Each row has a name. Each question is about the rows just above it. Places in a row count from 0.

Columns, left to right: W Y F E S
[140 185 123 179 129] = K106
[ 99 126 102 120  87] = K811
[192 119 114 130  93] = K673
[ 93 157 151 145 154] = K622
[126  91 116 104 145] = K936
[137  91 104 120 182] = K672
[131  96 103 135  77] = K701
[167 126 102 120  87] = K796
[ 99 126 104 120  87] = K989
[102  73 175 190 118] = K308
[103 126 102 104 108] = K652
Where does [192 119 115 130  93] differ from K673, and what was there?
2, [114]
One entry of K989 was changed: [ 99 126 104 120  88]. Where, and from what?
4, [87]
Where does [139 185 123 179 129] differ from K106, and what was there?
0, [140]
Where does [137  90 104 120 182] differ from K672, and what was there?
1, [91]
[91 91 96] is in which column, read top down?
Y

Columns, left to right: T N P B Q R A L
[131 126 123 139 123 132 130 123]  K855
[100 187  98 142 119 163 109 161]  K378
[131 126 123 139 123 132 140 123]  K856
[131 127 130 129 129 131 129 125]  K358
[106 178 106 133 122 143 122 176]  K354
[131 127 130 129 127 131 129 125]  K233
Where does [131 128 130 129 129 131 129 125] differ from K358, and what was there?
1, [127]
Which column holds [142 139] top down?
B
Which column holds this, read top down? [129 122 127]
Q

Columns, left to right: C X U G J D
[127 106 127 122 105 113] -> K593
[127 106 127 122 129 147] -> K537
[152 183 150 142 135 121] -> K827
[110 108 111 125 113 131] -> K724
[105 129 135] is in which column, read top down?
J
Changed K827: [152 182 150 142 135 121]. Place and old value:
1, [183]
Where does [152 183 150 142 135 122] differ from K827, and what was there?
5, [121]

Columns, left to right: vumep Nav gomur fino kiti fis Num
[137 170 166 127  90  86 120] -> K87
[ 76 132 182 158  92  76 131] -> K302
[108 143 170 165 133  97  85] -> K453
One entry of K87 was changed: [137 170 166 126  90  86 120]. Where, and from what?
3, [127]
One entry of K302 was changed: [ 76 132 182 158  92  76 130]. Where, and from what?
6, [131]
Which column holds [127 158] top down?
fino
One entry of K302 was changed: [ 76 132 181 158  92  76 131]. Where, and from what?
2, [182]
Which column holds this, read top down? [158 165]
fino
Which column holds [137  76] top down?
vumep

Columns, left to right: vuzon pifer dun tugef mivog sem bip melak
[107 185 125 136 159 151  90 144] = K965
[ 78 134 173  97 115 171 143  91] = K741
[148  69 132 118  96 106 168 110] = K381
[108 183 122 138 159 146  90 147] = K522
[180 113  85 157 136  83 119 162] = K67
[108 195 121 140 165 151  81 150] = K526
[109 187 123 138 160 149  88 147] = K594
[ 86 130 166 101 115 163 144  95] = K221
[112 183 122 138 159 146  90 147] = K407
[173 122  87 156 140  89 114 162] = K914
[107 185 125 136 160 155  87 144] = K618
Which column holds this, read top down? [ 90 119  81]
bip
Which column holds [81 88] top down?
bip
[180 108 109] is in which column, read top down?
vuzon
[171 106 146] is in which column, read top down?
sem
[ 78 148 108 180 108 109  86 112 173] is in which column, read top down?
vuzon
[185 134  69 183] is in which column, read top down?
pifer

Columns, left to right: Makad rizuf Soz bibim poku vapa kel Bovef Gukan
[101 141 123 134 117 132 107 157 138] -> K366
[126 120 137 126 128 131 128 124 123] -> K100
[105 148 114 135 119 128 107 161 144] -> K267
[196  98 139 114 153 119 181  53 100] -> K478
[ 64 155 119 141 104 138  80 195 151] -> K353
[122 127 131 128 127 130 123 133 129] -> K481
[157 122 125 124 137 122 151 100 119] -> K386
[141 119 133 125 132 127 139 111 120] -> K758
[ 99 140 125 133 118 132 104 161 140] -> K397
Which column holds [124 161  53 195 133 100 111] top down?
Bovef
[119 120 140] is in which column, read top down?
Gukan
Changed K267: [105 148 114 135 119 128 107 160 144]. Place and old value:
7, [161]
Which column holds this, read top down? [128 119 138 130 122]
vapa
Where does [157 121 125 124 137 122 151 100 119] differ from K386, and what was there?
1, [122]

Columns, left to right: K V M H
[132 127 127 149] = K11
[165 113  65 123] = K808
[109 116 158 141] = K845
[ 96 152 172 128] = K720
[ 92 148 175 136] = K642
[103 122 165 145] = K489
Where does [109 116 158 142] differ from K845, and what was there?
3, [141]
Which column holds [113 116 152] top down?
V

